Here is a tiny trained network, its code and every weight. The questions are about switching its units off for an input and a target symbol, where a switched-off unit gives its printed mean instead of its output.

import numpy as np


def w(rows, s, z=0):
    codes = np.array(rows[::2]) - 128.0
    scale = np.full(codes.shape[1], s)
    scale[-1] = z or s
    return codes * scale


def f(y):
    return y / 2 * (1 + np.tanh(0.7978845608 * (y + 0.044715 * y**3)))


def softmax(a):
    e = np.exp(a - a.max(-1, keepdims=True))
    return e / e.sum(-1, keepdims=True)


def log_softmax(a):
    a = a - a.max(-1, keepdims=True)
    return a - np.log(np.exp(a).sum(-1, keepdims=True))


def net(x, mask):
    ids = ['ΓΛΞΠΦΩαβδζηθμτψ'.index(c) for c in x.split()]
    T = len(ids)
    res = E[ids] + P[:T]
    u = 0
    for l in range(3):
        r = res
        for j in range(2):
            rows = slice(2 * j, 2 * j + 2)
            q, k, v = (r @ M[l][rows].T for M in (Q, K, V))
            z = softmax(np.where(np.tri(T) > 0, q @ k.T / 2**0.5, -1e9)) @ v
            o = O[l][rows]
            res = res + np.where(mask[u + j], z, o[:, -1]) @ o[:, :-1]
        u += 2
        y = f(res @ A[l][:, :-1].T + A[l][:, -1])
        res = res + np.where(mask[u : u + 8], y, B[l][:, -1]) @ B[l][:, :-1]
        u += 8
    return log_softmax(res[-1] @ U[:, :-1].T + U[:, -1])


Q, K, V, O, A, B = {}, {}, {}, {}, {}, {}
E = w([
[222,128,126,119,178,231,139,210,2],'Γ',
[55,118,128,162,176,141,195,187,125],'Λ',
[195,117,99,150,177,132,120,144,161],'Ξ',
[181,106,129,118,211,109,108,148,92],'Π',
[62,94,72,132,160,181,143,165,116],'Φ',
[140,147,127,181,68,57,191,32,72],'Ω',
[195,196,157,107,89,170,100,132,86],'α',
[78,108,65,149,101,127,94,208,125],'β',
[61,144,167,92,156,47,136,137,154],'δ',
[191,106,156,77,99,177,187,53,95],'ζ',
[35,169,213,164,138,151,113,79,109],'η',
[80,95,63,138,130,161,134,193,115],'θ',
[177,20,179,140,179,136,102,145,116],'μ',
[180,113,130,108,220,93,108,127,105],'τ',
[194,139,91,98,198,93,136,163,98],'ψ',
],0.0096)
P = w([
[100,2,15,207,72,3,145,75,65],'0',
[107,49,35,186,106,41,110,95,69],'1',
[117,86,62,170,133,72,100,119,83],'2',
[121,115,81,158,150,107,92,137,101],'3',
[120,138,104,142,161,140,80,148,114],'4',
[124,144,129,124,164,168,76,168,133],'5',
[143,163,159,109,164,196,77,191,158],'6',
[138,172,176,82,171,233,68,202,173],'7',
[128,201,174,36,165,249,38,209,168],'8',
],0.004)
Q[0] = w([
[10,163,122,143,6,140,162,102,156],'0.h1',
[171,153,77,88,246,105,99,182,73],'0.h1',
[82,169,156,152,109,25,120,144,235],'0.h2',
[86,145,124,140,158,147,76,195,96],'0.h2',
],0.021)
K[0] = w([
[130,92,62,191,127,64,107,105,93],'0.h1',
[110,96,156,74,153,180,102,176,201],'0.h1',
[85,108,168,104,167,4,78,160,97],'0.h2',
[100,148,128,157,158,155,95,185,204],'0.h2',
],0.021)
V[0] = w([
[132,5,166,163,106,176,160,66,248],'0.h1',
[134,130,205,2,27,144,132,80,68],'0.h1',
[213,150,133,64,198,155,96,103,243],'0.h2',
[82,81,140,16,177,156,110,171,88],'0.h2',
],0.0098)
O[0] = w([
[85,197,101,126,152,64,42,125,44,6],'0.h1',
[152,145,100,254,148,146,138,108,172,228],'0.h1',
[150,116,150,115,123,13,162,136,140,50],'0.h2',
[93,120,150,196,78,103,159,153,91,192],'0.h2',
],0.0064,0.0026)
A[0] = w([
[154,119,145,33,157,117,65,115,187,54],'0.n1',
[151,153,117,71,122,80,166,154,172,3],'0.n2',
[92,106,85,176,96,73,148,211,168,163],'0.n3',
[89,57,93,145,141,103,174,137,129,112],'0.n4',
[167,70,152,99,82,88,162,73,143,134],'0.n5',
[76,179,112,195,88,63,152,96,154,116],'0.n6',
[112,81,158,114,169,10,158,89,147,99],'0.n7',
[111,161,190,127,88,155,106,226,142,87],'0.n8',
],0.012,0.0033)
B[0] = w([
[167,100,211,123,129,159,183,233,59,96],'0.n1',
[152,102,168,51,165,90,178,166,138,71],'0.n2',
[93,81,21,120,137,109,123,132,141,179],'0.n3',
[100,140,99,150,168,99,200,206,184,174],'0.n4',
[67,105,95,161,103,105,203,75,108,231],'0.n5',
[118,64,172,2,109,158,229,119,122,127],'0.n6',
[108,138,153,7,90,86,110,86,248,154],'0.n7',
[96,213,98,68,215,226,151,94,154,251],'0.n8',
],0.0088,0.0017)
Q[1] = w([
[193,238,154,185,64,174,77,87,171],'1.h1',
[136,192,154,68,126,150,126,199,198],'1.h1',
[46,141,79,75,39,111,117,134,151],'1.h2',
[8,108,164,43,208,66,112,228,79],'1.h2',
],0.016)
K[1] = w([
[193,127,135,126,7,138,83,106,154],'1.h1',
[117,179,148,115,98,126,86,217,173],'1.h1',
[103,88,19,54,113,94,96,150,106],'1.h2',
[46,97,128,144,173,110,100,239,131],'1.h2',
],0.019)
V[1] = w([
[139,48,115,83,53,128,87,131,139],'1.h1',
[119,255,85,106,193,159,199,141,184],'1.h1',
[51,78,196,217,122,133,151,109,155],'1.h2',
[206,106,57,97,160,74,139,127,95],'1.h2',
],0.0086)
O[1] = w([
[153,125,209,82,182,132,122,161,167,87],'1.h1',
[185,22,73,119,103,133,69,11,115,253],'1.h1',
[115,184,107,76,124,185,3,141,138,216],'1.h2',
[99,67,157,145,110,75,206,211,97,147],'1.h2',
],0.0039,0.0023)
A[1] = w([
[183,188,122,160,139,78,45,158,127,62],'1.n1',
[90,81,88,149,84,61,140,60,114,113],'1.n2',
[188,99,114,180,187,57,82,134,154,94],'1.n3',
[195,135,74,121,120,84,176,167,132,68],'1.n4',
[183,144,154,97,136,42,102,158,103,3],'1.n5',
[131,157,181,129,137,125,164,82,92,157],'1.n6',
[190,98,141,161,4,75,84,68,58,200],'1.n7',
[170,182,153,161,160,155,109,111,97,111],'1.n8',
],0.013,0.0028)
B[1] = w([
[139,247,159,114,220,153,210,175,155,148],'1.n1',
[106,96,192,145,173,82,207,217,147,204],'1.n2',
[196,117,187,203,102,103,64,105,125,139],'1.n3',
[103,68,175,122,187,140,77,86,97,134],'1.n4',
[104,146,156,64,26,140,97,188,118,133],'1.n5',
[110,129,103,131,87,132,123,111,104,181],'1.n6',
[156,161,11,74,116,119,149,68,120,255],'1.n7',
[152,93,145,59,135,172,75,121,131,230],'1.n8',
],0.011,0.0057)
Q[2] = w([
[5,140,95,126,88,89,83,135,199],'2.h1',
[99,51,85,147,150,193,56,228,95],'2.h1',
[135,203,150,109,164,158,133,145,114],'2.h2',
[90,166,65,120,111,161,143,118,100],'2.h2',
],0.023)
K[2] = w([
[57,164,83,60,130,48,48,137,226],'2.h1',
[131,49,58,157,141,195,44,253,127],'2.h1',
[141,106,135,188,106,97,104,81,166],'2.h2',
[110,120,71,198,100,115,137,145,72],'2.h2',
],0.02)
V[2] = w([
[129,149,117,59,91,254,46,60,133],'2.h1',
[114,70,121,170,131,148,57,45,134],'2.h1',
[183,73,124,212,113,140,80,126,45],'2.h2',
[106,198,121,73,67,170,162,191,102],'2.h2',
],0.0082)
O[2] = w([
[95,56,109,199,63,68,240,231,104,28],'2.h1',
[136,120,203,74,129,16,210,44,93,22],'2.h1',
[4,244,152,107,194,155,203,87,20,2],'2.h2',
[118,91,50,204,65,250,133,135,231,168],'2.h2',
],0.0027,0.0038)
A[2] = w([
[112,71,134,124,146,86,215,218,124,106],'2.n1',
[121,146,171,90,121,119,210,93,86,50],'2.n2',
[31,121,199,184,84,160,118,70,134,87],'2.n3',
[32,80,130,164,138,97,113,172,168,245],'2.n4',
[130,173,170,227,152,109,120,100,152,3],'2.n5',
[69,76,88,206,109,10,220,163,105,172],'2.n6',
[33,128,125,152,107,62,100,109,226,133],'2.n7',
[98,224,140,174,109,68,86,183,127,99],'2.n8',
],0.013,0.002)
B[2] = w([
[60,119,199,196,82,118,121,87,30,253],'2.n1',
[88,111,84,168,133,81,104,143,123,179],'2.n2',
[122,159,170,69,53,139,46,157,151,127],'2.n3',
[148,116,43,72,117,74,158,86,167,254],'2.n4',
[56,176,134,203,86,175,134,29,229,163],'2.n5',
[47,55,180,104,162,147,138,250,206,253],'2.n6',
[193,206,208,145,141,189,223,169,97,210],'2.n7',
[110,178,82,112,148,28,153,239,23,160],'2.n8',
],0.011,0.0052)
U = w([
[46,78,83,130,176,123,158,176,195,181],'Γ',
[153,154,1,105,108,155,151,73,111,252],'Λ',
[73,154,164,70,52,110,82,153,141,96],'Ξ',
[114,121,154,105,167,83,111,132,124,115],'Π',
[104,141,145,111,160,128,123,146,123,48],'Φ',
[126,107,157,209,136,210,126,182,41,116],'Ω',
[109,111,161,173,131,135,127,87,188,41],'α',
[154,106,149,141,166,128,112,169,116,128],'β',
[205,89,160,158,167,88,77,192,165,192],'δ',
[68,200,122,163,146,124,136,137,131,74],'ζ',
[139,155,160,118,217,199,118,180,161,60],'η',
[137,122,143,135,154,133,117,159,126,67],'θ',
[112,158,119,93,151,106,125,185,92,13],'μ',
[141,144,206,86,133,117,191,132,134,157],'τ',
[113,107,162,113,195,68,103,115,114,147],'ψ',
],0.0052,0.0036)

Each question gives the input, a string of symbols that net reads in full, and the target symbol t.
The units are the heads (2 rows each of Q, K, V and O) and the neurons (one row each of A and B). Each row of codes is followed by its name. A weight is (code - 128) times the scale printed after its matrix; where a second scale follows, it is the last column's (O, A, B and U).
mask holds one flag per unit, layer by layer, with each layer's heads first. A switched-off unit (its flag False) gives its mean, the last column of its rows in O or B, instead of its output. The means were averaged over made-up inputs and are rounded, as every weight is.
A unit's drop is (log p(t) with every unit on - log p(t) with that unit switched off) / (log p(t) with every unit on - log p(t) with every unit switched off).
The circuit of an input: a set's keep is (log p(t) with only the set's units on - log p(t) with every unit switched off) / (log p(t) with every unit on - log p(t) with every unit switched off). Starting from the 12 units with the biggest drops (on a tie, the unit counted first), units are removed one at a time, each time the one whose removal leaves the highest keep (on an exact tie, the one counted first), for as long as the keep stays at least 0.8.
circuit, biggest first: the units of the circuit, biggest drop first
most important unit: the unit with the biggest drop
top k neurons: the k neurons with the biggest drops, biggest first
top k neurons in layer l: the k neurons of layer l with the biggest drops, biggest first
heads that matter: for each layer, one digit per head in row order, 1 if its drop is at least 0.15 and else 0, layers parted by /
input ζ α Λ ζ β Ω Ξ, target Ω: top 2 neurons => 0.n1, 0.n8
input ζ Ξ Ω ζ Γ α α θ Ω, target Λ: circuit, biggest first => 1.n7, 2.n6, 0.n4
input α Λ Λ ζ δ Λ Ω Ξ, target Ω: circuit, biggest first => 0.n1, 0.h1, 2.h1, 2.n1
input α δ ζ Λ θ ζ ζ η, target Ξ: circuit, biggest first => 2.n3, 1.n7
input ζ Γ ζ τ ζ Π, target ζ: most important unit => 2.n5
input ζ Φ ζ Φ, target Λ: heads that matter => 11 / 00 / 10
input α ζ α, target η: top 3 neurons in layer 1 => 1.n1, 1.n8, 1.n2
input ζ τ ζ α α τ, target α: top 2 neurons => 2.n5, 1.n3
input α δ μ, target δ: heads that matter => 10 / 00 / 01
input Φ ζ Ω Γ μ, target Γ: circuit, biggest first => 2.h1, 2.n6, 1.n8
input δ α μ ζ ζ δ ζ δ Ξ, target δ: heads that matter => 11 / 10 / 01
input α ζ δ ζ μ, target ζ: top 2 neurons => 1.n1, 2.n5
input ψ ζ ζ β ζ Γ Π, target Γ: top 4 neurons => 1.n8, 2.n6, 0.n8, 0.n5
input Ω η ψ ζ δ β Ω, target Λ: top 3 neurons => 2.n6, 1.n2, 0.n4
input ζ δ β, target Γ: heads that matter => 01 / 00 / 00
input μ τ δ ζ δ Λ ζ Ω, target Γ: top 2 neurons => 2.n6, 1.n7
input ζ δ μ ζ τ, target ζ: top 4 neurons => 1.n1, 2.n5, 1.n3, 2.n8
input Ξ β μ Φ, target Γ: most important unit => 0.h2
input α ζ ζ ψ ζ Ω, target Γ: heads that matter => 00 / 00 / 00
input ζ Π α μ θ μ δ, target τ: circuit, biggest first => 0.h2, 2.n7, 0.n7
input Ξ β Ξ Φ Ξ α θ θ, target Λ: heads that matter => 01 / 10 / 00
input α θ ζ θ ζ Φ ζ Ξ, target ζ: heads that matter => 11 / 00 / 00
input ζ θ Ω ζ Γ, target Ω: circuit, biggest first => 2.h1, 2.n1, 2.n4, 0.h1
input Γ α ψ α α ζ Λ μ τ, target μ: heads that matter => 11 / 00 / 01
input ζ τ ζ Ω α α μ, target α: top 4 neurons => 2.n5, 1.n3, 1.n7, 1.n8
input η α δ α Λ ζ Λ, target Λ: most important unit => 0.n8
input α ζ δ ζ ζ θ ζ ζ ψ, target ζ: heads that matter => 11 / 00 / 00
input Ω α α ζ Ξ ζ ψ α Π, target α: heads that matter => 11 / 00 / 00
